Here is a tiny trained network, its code and every weight. The questions are about switching its units off for an input and a class, where a switched-off unit gives its printed mean instead of its output.

import numpy as np


def w(rows, s, z=0):
    codes = np.array(rows[::2]) - 128.0
    scale = np.full(codes.shape[1], s)
    scale[-1] = z or s
    return codes * scale


def f(y):
    return np.maximum(y, 0)


def log_softmax(a):
    a = a - a.max(-1, keepdims=True)
    return a - np.log(np.exp(a).sum(-1, keepdims=True))


def net(x, mask):
    res = np.array(x, float).reshape(1, 6) / 4 @ E
    y = f(res @ A[0][:, :-1].T + A[0][:, -1])
    res = res + np.where(mask, y, B[0][:, -1]) @ B[0][:, :-1]
    return log_softmax(res[-1] @ U[:, :-1].T + U[:, -1])


A, B = {}, {}
E = w([
[135,203,202,103,2,83],'x0',
[252,176,62,37,143,91],'x1',
[121,237,103,220,164,121],'x2',
[169,101,50,173,32,178],'x3',
[233,119,236,177,150,189],'x4',
[130,127,126,130,128,128],'x5',
],0.0086)
A[0] = w([
[124,160,195,133,69,114,48],'N1',
[144,144,41,215,58,180,146],'N2',
[159,149,136,189,145,107,95],'N3',
[114,135,159,122,11,118,107],'N4',
[142,31,77,119,33,172,140],'N5',
[174,117,183,167,138,131,35],'N6',
[134,99,85,153,185,135,51],'N7',
[134,82,124,149,200,162,78],'N8',
[148,57,119,120,146,126,64],'N9',
[43,127,175,148,90,170,36],'N10',
[77,107,178,168,147,88,104],'N11',
[131,171,163,105,69,111,35],'N12',
[223,118,210,117,150,200,44],'N13',
[165,147,110,73,143,144,12],'N14',
[165,159,134,35,174,112,113],'N15',
[190,130,156,131,118,149,145],'N16',
[73,110,152,158,122,169,42],'N17',
[71,120,171,204,122,166,64],'N18',
[153,120,86,116,193,169,68],'N19',
[63,158,106,102,154,96,99],'N20',
[112,134,173,110,190,107,83],'N21',
[101,151,63,128,129,84,93],'N22',
[65,147,188,114,192,65,123],'N23',
[127,109,94,142,126,123,153],'N24',
[208,165,99,81,144,84,40],'N25',
[144,36,184,63,100,152,81],'N26',
[195,123,183,183,164,152,54],'N27',
[74,105,56,142,99,29,2],'N28',
[92,124,71,53,109,113,101],'N29',
[117,178,200,106,76,83,58],'N30',
[129,90,58,154,220,168,83],'N31',
[207,177,66,139,155,78,66],'N32',
[224,166,74,91,122,107,74],'N33',
[99,21,108,142,198,138,85],'N34',
[99,169,104,132,193,223,55],'N35',
[146,220,92,223,151,158,85],'N36',
[56,68,144,183,103,140,43],'N37',
[210,119,166,214,127,185,124],'N38',
[147,19,145,38,91,125,75],'N39',
[75,101,63,123,88,104,100],'N40',
],0.011,0.0091)
B[0] = w([
[141,134,75,131,58,105,173],'N1',
[235,79,194,56,203,142,233],'N2',
[79,169,147,145,137,132,158],'N3',
[175,142,82,115,113,73,220],'N4',
[170,118,200,103,178,115,245],'N5',
[79,159,101,72,95,166,154],'N6',
[144,146,106,104,12,80,160],'N7',
[132,124,89,102,87,89,183],'N8',
[142,191,133,147,91,112,154],'N9',
[146,73,57,190,132,198,173],'N10',
[149,91,99,157,148,167,176],'N11',
[185,151,106,95,40,89,168],'N12',
[41,121,115,47,109,165,203],'N13',
[111,77,97,182,122,197,145],'N14',
[157,69,100,162,164,172,205],'N15',
[37,107,136,107,141,95,191],'N16',
[120,84,64,157,113,195,158],'N17',
[138,82,77,164,111,186,184],'N18',
[136,156,112,153,62,94,169],'N19',
[106,153,160,84,152,138,174],'N20',
[215,105,183,58,135,171,165],'N21',
[32,128,171,84,111,156,171],'N22',
[228,96,165,64,171,160,204],'N23',
[128,127,173,113,129,104,165],'N24',
[121,56,73,191,108,208,193],'N25',
[110,252,158,174,178,128,196],'N26',
[65,132,111,70,101,140,181],'N27',
[63,158,131,54,92,213,169],'N28',
[71,144,138,104,132,137,195],'N29',
[177,142,104,139,62,85,191],'N30',
[167,156,104,96,64,53,208],'N31',
[130,99,88,186,139,169,192],'N32',
[113,56,74,186,128,189,216],'N33',
[174,162,82,129,76,70,210],'N34',
[141,168,104,140,99,129,160],'N35',
[126,242,175,195,201,91,197],'N36',
[131,97,65,190,127,210,184],'N37',
[63,117,142,45,129,123,225],'N38',
[117,229,120,254,183,160,210],'N39',
[66,151,142,80,131,143,192],'N40',
],0.0077,0.011)
U = w([
[133,37,58,202,131,194,84],'0',
[33,131,134,49,119,156,67],'1',
[205,150,79,127,39,70,92],'2',
[149,95,139,135,160,118,254],'3',
[131,211,150,210,202,130,151],'4',
[237,69,178,74,196,153,109],'5',
[83,3,203,178,179,2,149],'6',
],0.0086,0.019)

Each question gives the input, the list of numbers given to net, and the class t.
The units are the neurons (one row each of A and B). Each row of codes is followed by its name. A weight is (code - 128) times the scale printed after its matrix; where a second scale follows, it is the last column's (A, B and U).
mask holds one flag per neuron, in row order. A switched-off neuron (its flag False) gives its mean, the last column of its row in B, instead of its output. The means were averaged over made-up inputs and are rounded, as every weight is.
A unit's drop is (log p(t) with every unit on - log p(t) with that unit switched off) / (log p(t) with every unit on - log p(t) with every unit switched off).
The circuit of an input: a set's keep is (log p(t) with only the set's units on - log p(t) with every unit switched off) / (log p(t) with every unit on - log p(t) with every unit switched off). Starting from the 12 units with the biggest drops (on a tie, the unit counted first), units are removed one at a time, each time the one whose removal leaves the highest keep (on an exact tie, the one counted first), for as long as the keep stays at least 0.8.
circuit, biggest first: the units of the circuit, biggest drop first
k most important neurons: the k neurons with the biggest drops, biggest first
drop when u is switched off: that unit's drop, to one decimal
input [2,1,-6,1,3,3], class 4: circuit, biggest first -> N39; N26
input [7,-5,-5,-8,3,-3], class 5: 4 most important neurons -> N23; N21; N34; N31
input [7,2,-5,1,7,0], class 1: 3 most important neurons -> N13; N16; N38
input [6,6,1,4,-5,5], class 0: circuit, biggest first -> N33; N25
input [8,0,6,-7,-3,-3], class 2: circuit, biggest first -> N30
input [1,5,-8,1,5,3], class 4: 2 most important neurons -> N39; N26
input [-6,-3,-8,-4,6,-1], class 4: 2 most important neurons -> N26; N39
input [7,-7,-5,1,2,-2], class 0: 2 most important neurons -> N10; N37
input [7,1,7,6,7,3], class 1: 4 most important neurons -> N38; N13; N16; N27
input [5,-3,-2,8,-5,2], class 5: 2 most important neurons -> N2; N5
input [4,0,0,-4,0,-3], class 2: circuit, biggest first -> N5; N30
input [2,4,-6,6,0,-4], class 4: 3 most important neurons -> N39; N26; N23
input [4,-1,-8,2,8,1], class 1: 2 most important neurons -> N13; N38
input [8,2,7,-6,5,-8], class 2: circuit, biggest first -> N30
input [3,1,1,-4,-1,2], class 5: 2 most important neurons -> N23; N39
input [-2,3,4,6,1,3], class 5: 3 most important neurons -> N2; N39; N26
input [-4,-1,-4,-4,-2,-1], class 2: 2 most important neurons -> N34; N2
input [-5,1,-6,-1,-1,1], class 4: 2 most important neurons -> N39; N26
input [6,-6,0,0,0,3], class 0: drop when N11 is switched off -> 0.1
input [-4,3,-1,8,-4,4], class 5: circuit, biggest first -> N2
input [3,5,-6,1,6,-6], class 1: drop when N22 is switched off -> -0.1
input [-8,-5,-4,0,-3,1], class 2: drop when N40 is switched off -> 0.0
